Look-ups in named tables: a row name and a column name give one cell, copied from the table.

Tovam:
         Rusapa  Busa   Toz
Rupe        758   -35  -629
Tam         131    67   120
Vutu         25   507   416
Dosiku      772   255  -304
Zopazaf      53   667   271

Busa of Dosiku: 255
Toz of Rupe: -629
Rusapa of Vutu: 25
Rusapa of Tam: 131
Busa of Zopazaf: 667
Toz of Zopazaf: 271
Busa of Tam: 67

Zifi =
fields: Beram, Kelu, Sikosop, Detalo, Rubazi, Fugitak
Mul: [173, 174, 145, 126, 152, 49]
Kinavi: [118, 171, 174, 181, 130, 253]
Faribe: [118, 174, 163, 142, 127, 167]
Ruvu: [215, 154, 160, 114, 150, 157]
Teka: [186, 176, 147, 197, 189, 80]
Riv: [182, 165, 150, 194, 190, 106]
Kefez: [116, 158, 142, 158, 188, 55]
Ket: [125, 129, 140, 130, 194, 80]
Pumosot: [129, 135, 168, 133, 140, 250]
Ref: [156, 171, 141, 180, 188, 57]

Faribe, Fugitak => 167
Ref, Beram => 156
Faribe, Beram => 118
Riv, Detalo => 194
Ket, Sikosop => 140
Riv, Sikosop => 150
Kinavi, Kelu => 171
Pumosot, Detalo => 133
Teka, Rubazi => 189
Kefez, Kelu => 158
Kinavi, Rubazi => 130
Kinavi, Detalo => 181
Riv, Beram => 182
Mul, Kelu => 174
Kefez, Beram => 116
Ruvu, Kelu => 154
Kefez, Fugitak => 55
Ref, Detalo => 180
Row with the largest Detalo: Teka

Pevariv:
,Tol,Sunu,Gaf,Bila,Bol,Munod,Leza
Befizuv,5.7,5.3,6.1,3.7,4.2,6.1,4.2
Gim,2.7,4.9,3.9,3.1,3.1,4.4,6.8
Fegizos,8.0,6.4,6.4,4.0,1.7,6.8,4.1
Lotozu,3.9,4.7,3.5,8.5,6.8,3.8,3.6
Neranu,5.9,5.5,6.9,3.4,4.4,5.2,4.6
Kemipu,1.3,3.4,2.9,6.3,7.6,1.5,5.1
Gumib,3.6,4.2,5.2,3.0,4.9,3.0,5.4
Buse,6.2,3.0,5.3,2.5,0.5,6.6,3.6
Gis,3.0,5.8,4.1,7.5,8.8,2.3,6.1
Duri,4.1,5.1,4.5,4.1,1.9,5.5,5.9

What is the Bila of Fegizos in Pevariv?
4.0
What is the Leza of Gis in Pevariv?
6.1
What is the Gaf of Kemipu in Pevariv?
2.9
What is the Gaf of Fegizos in Pevariv?
6.4
What is the Bila of Befizuv in Pevariv?
3.7
What is the Tol of Gis in Pevariv?
3.0
Row with the largest Munod: Fegizos

Pelu =
,Danav,Goro,Sir,Zak,Gimopa,Pama,Fovit,Lag,Liriv,Banifak
Kogav,11.56,-3.57,11.50,-6.32,-14.68,27.40,6.71,-5.94,-16.65,-5.89
Bor,-3.05,11.26,-39.50,-25.51,-49.48,17.99,-39.47,-3.56,15.22,-36.29
Ved,32.27,62.55,-56.07,-9.04,-63.21,39.71,-10.85,-16.71,50.54,-22.43
Furo,-20.53,-7.46,-13.90,-12.96,10.93,26.05,-20.97,-17.32,-29.20,-41.72
Viza,27.66,53.31,-61.93,-15.50,-57.56,29.57,-20.34,-35.98,35.88,-16.49
Kuzusuf,-28.19,-10.03,-8.52,0.63,18.74,-37.96,-35.71,-1.00,6.55,6.73
Dit,-29.23,-4.97,-15.31,-5.71,3.80,-34.58,-46.24,1.97,6.64,-7.42
Fopi,5.56,79.31,-28.74,37.56,11.34,82.23,-60.52,2.31,-11.62,-7.86
Dosugop,-18.52,-9.84,4.23,1.60,10.59,-16.96,-18.66,8.29,-5.41,4.21

Bor, Gimopa: -49.48
Furo, Pama: 26.05
Dit, Pama: -34.58
Kuzusuf, Goro: -10.03
Viza, Danav: 27.66
Kogav, Banifak: -5.89
Furo, Fovit: -20.97
Row with the largest Zak: Fopi

Table Tif
,Korabak,Puso
Lesenus,-0.6,0.6
Mafupe,-0.6,0.1
Rigafuv,0.9,-0.5
Bagavu,-0.6,0.6

Korabak of Lesenus is -0.6
Korabak of Rigafuv is 0.9
Puso of Lesenus is 0.6
Puso of Rigafuv is -0.5
Korabak of Mafupe is -0.6
Puso of Bagavu is 0.6
Korabak of Bagavu is -0.6
Puso of Mafupe is 0.1

Table Pulenit
fields: Tumanat, Zuvo, Kozofot
Fav: [243, 352, 735]
Vas: [236, 239, 865]
Tobu: [673, 733, 305]
Netem: [141, 362, 612]
Nutem: [334, 214, 769]
Nafugek: [108, 377, 775]
Ref: [637, 855, 342]
Gitobu: [506, 602, 245]
Nugoru: [826, 870, 263]
Fis: [422, 434, 793]
Rufunin: [15, 284, 577]

What is the Zuvo of Fis in Pulenit?
434
What is the Tumanat of Tobu in Pulenit?
673
What is the Kozofot of Vas in Pulenit?
865
What is the Kozofot of Rufunin in Pulenit?
577
What is the Kozofot of Netem in Pulenit?
612
What is the Zuvo of Nugoru in Pulenit?
870

Vedozep =
         Magak  Tanuga  Zakip  Dinul  Duvoreg  Vurep  Gesat  Mopi  Kig
Nite       143     192    174    177      118    182    155   160  143
Kup        145     203    171    133      138    132    124   178  144
Tiruz      138     128     80    114       75    130    229   155   49
Lusi       140     161    140    162      113    141    146   148  149
Pekinit    189     139    122    145      149    129    116   141  140
Pudod      133     179    168    168      125    190    159   174  147
Gazanef    118     148    117    108      100    157    165   143   68
Funavut    134     180    133    164      111    157    152   150  159
Zefavem    110     145     56    154      141     68    215   146   46
Fudurar    182     119    100    135      128    157    119   144  150
Dozi       125     182    152    163       96    119    179   140  132
Robadom     42     112    133    101       76    144    102    87   96
Saf        179     145    145    152      159    135    156   146  145

Kig of Kup = 144
Mopi of Dozi = 140
Vurep of Funavut = 157
Dinul of Fudurar = 135
Magak of Funavut = 134
Dinul of Funavut = 164
Magak of Pekinit = 189
Magak of Zefavem = 110
Vurep of Fudurar = 157
Which row has the largest Gesat? Tiruz

Gevazef =
,Sekavap,Kurebo
Zezodu,-0.49,0.56
Kuladu,-0.40,0.47
Bop,-0.54,0.60
Moviz,-0.11,0.17
Zoziki,-0.50,0.57
Zuf,-0.76,0.81
Begoloz,-0.45,0.51
Rop,0.73,-0.66

Kurebo of Zezodu: 0.56
Kurebo of Moviz: 0.17
Sekavap of Zezodu: -0.49
Sekavap of Begoloz: -0.45
Kurebo of Zuf: 0.81
Sekavap of Rop: 0.73
Sekavap of Bop: -0.54
Kurebo of Bop: 0.60
Sekavap of Zuf: -0.76
Sekavap of Zoziki: -0.50
Kurebo of Begoloz: 0.51
Kurebo of Rop: -0.66
Kurebo of Zoziki: 0.57
Sekavap of Moviz: -0.11
Which row has the largest Kurebo? Zuf

Tes:
        Rufug  Fite  Doga  Tefur  Nufo   Mil  Kovakid  Pavuzos  Kitikif
Sobono   5137  7054  6608   4243  2397  7847     7772     7475     5560
Kad      2015  6551  6697   1757   939  5609     9115     4480     3445
Mut      4406  4821  7435   6107  2960  5114     4939     3107     6824
Rir      8672  7212  5311   9669  7461  5114     6583     7181     5713
Nim      4698  6318  6715   6051  3529  6073     6633     5389     6164

What is the Pavuzos of Rir in Tes? 7181
What is the Rufug of Sobono in Tes? 5137
What is the Pavuzos of Sobono in Tes? 7475
What is the Kitikif of Sobono in Tes? 5560
What is the Kitikif of Kad in Tes? 3445
What is the Rufug of Rir in Tes? 8672
What is the Rufug of Nim in Tes? 4698
What is the Kitikif of Nim in Tes? 6164
What is the Fite of Rir in Tes? 7212
What is the Kovakid of Sobono in Tes? 7772
What is the Nufo of Sobono in Tes? 2397
What is the Kovakid of Nim in Tes? 6633
What is the Fite of Kad in Tes? 6551

Dogizor =
cols = Dezup, Baf, Tor
Kek: [188, 151, 192]
Nonin: [110, 134, 99]
Buv: [63, 110, 59]
Mez: [134, 120, 122]
Vuf: [137, 100, 140]
Nek: [164, 108, 176]
Muliza: [209, 124, 230]

Dezup of Nek is 164
Baf of Mez is 120
Baf of Nek is 108
Dezup of Kek is 188
Dezup of Muliza is 209
Dezup of Vuf is 137
Tor of Buv is 59
Tor of Mez is 122
Tor of Kek is 192
Baf of Kek is 151
Dezup of Buv is 63
Baf of Nonin is 134
Tor of Vuf is 140

Dibad.tsv
	Lufifo	Bitugub	Salo	Vez	Vuruba	Porel	Nos	Leg	Vor
Sape	120	208	78	164	94	97	157	55	155
Kizozim	105	109	98	112	119	125	136	122	121
Rebaniz	166	91	180	158	60	182	245	56	82
Kuze	162	213	64	89	140	155	145	5	101
Vurul	109	120	111	90	119	110	120	113	98
Pime	140	187	82	173	79	104	158	35	174
Zam	124	100	129	156	146	153	89	159	71
Gudolip	139	184	73	151	83	105	163	39	169
Zav	105	90	180	148	164	175	80	198	40
Baz	149	201	64	131	116	136	159	25	120
Dup	102	109	110	102	121	113	99	116	121
Bog	100	89	170	153	169	186	75	190	27
Kulafu	146	128	128	122	91	130	161	99	116
Kob	114	57	142	89	102	139	92	188	89

What is the Leg of Kizozim in Dibad?
122
What is the Lufifo of Kulafu in Dibad?
146
What is the Vuruba of Zam in Dibad?
146
What is the Leg of Zav in Dibad?
198
What is the Porel of Sape in Dibad?
97
What is the Vuruba of Pime in Dibad?
79
What is the Vez of Gudolip in Dibad?
151
What is the Nos of Vurul in Dibad?
120
What is the Porel of Vurul in Dibad?
110
What is the Bitugub of Zam in Dibad?
100
What is the Leg of Kob in Dibad?
188
What is the Lufifo of Kizozim in Dibad?
105
What is the Bitugub of Pime in Dibad?
187
What is the Vor of Pime in Dibad?
174
What is the Nos of Kob in Dibad?
92

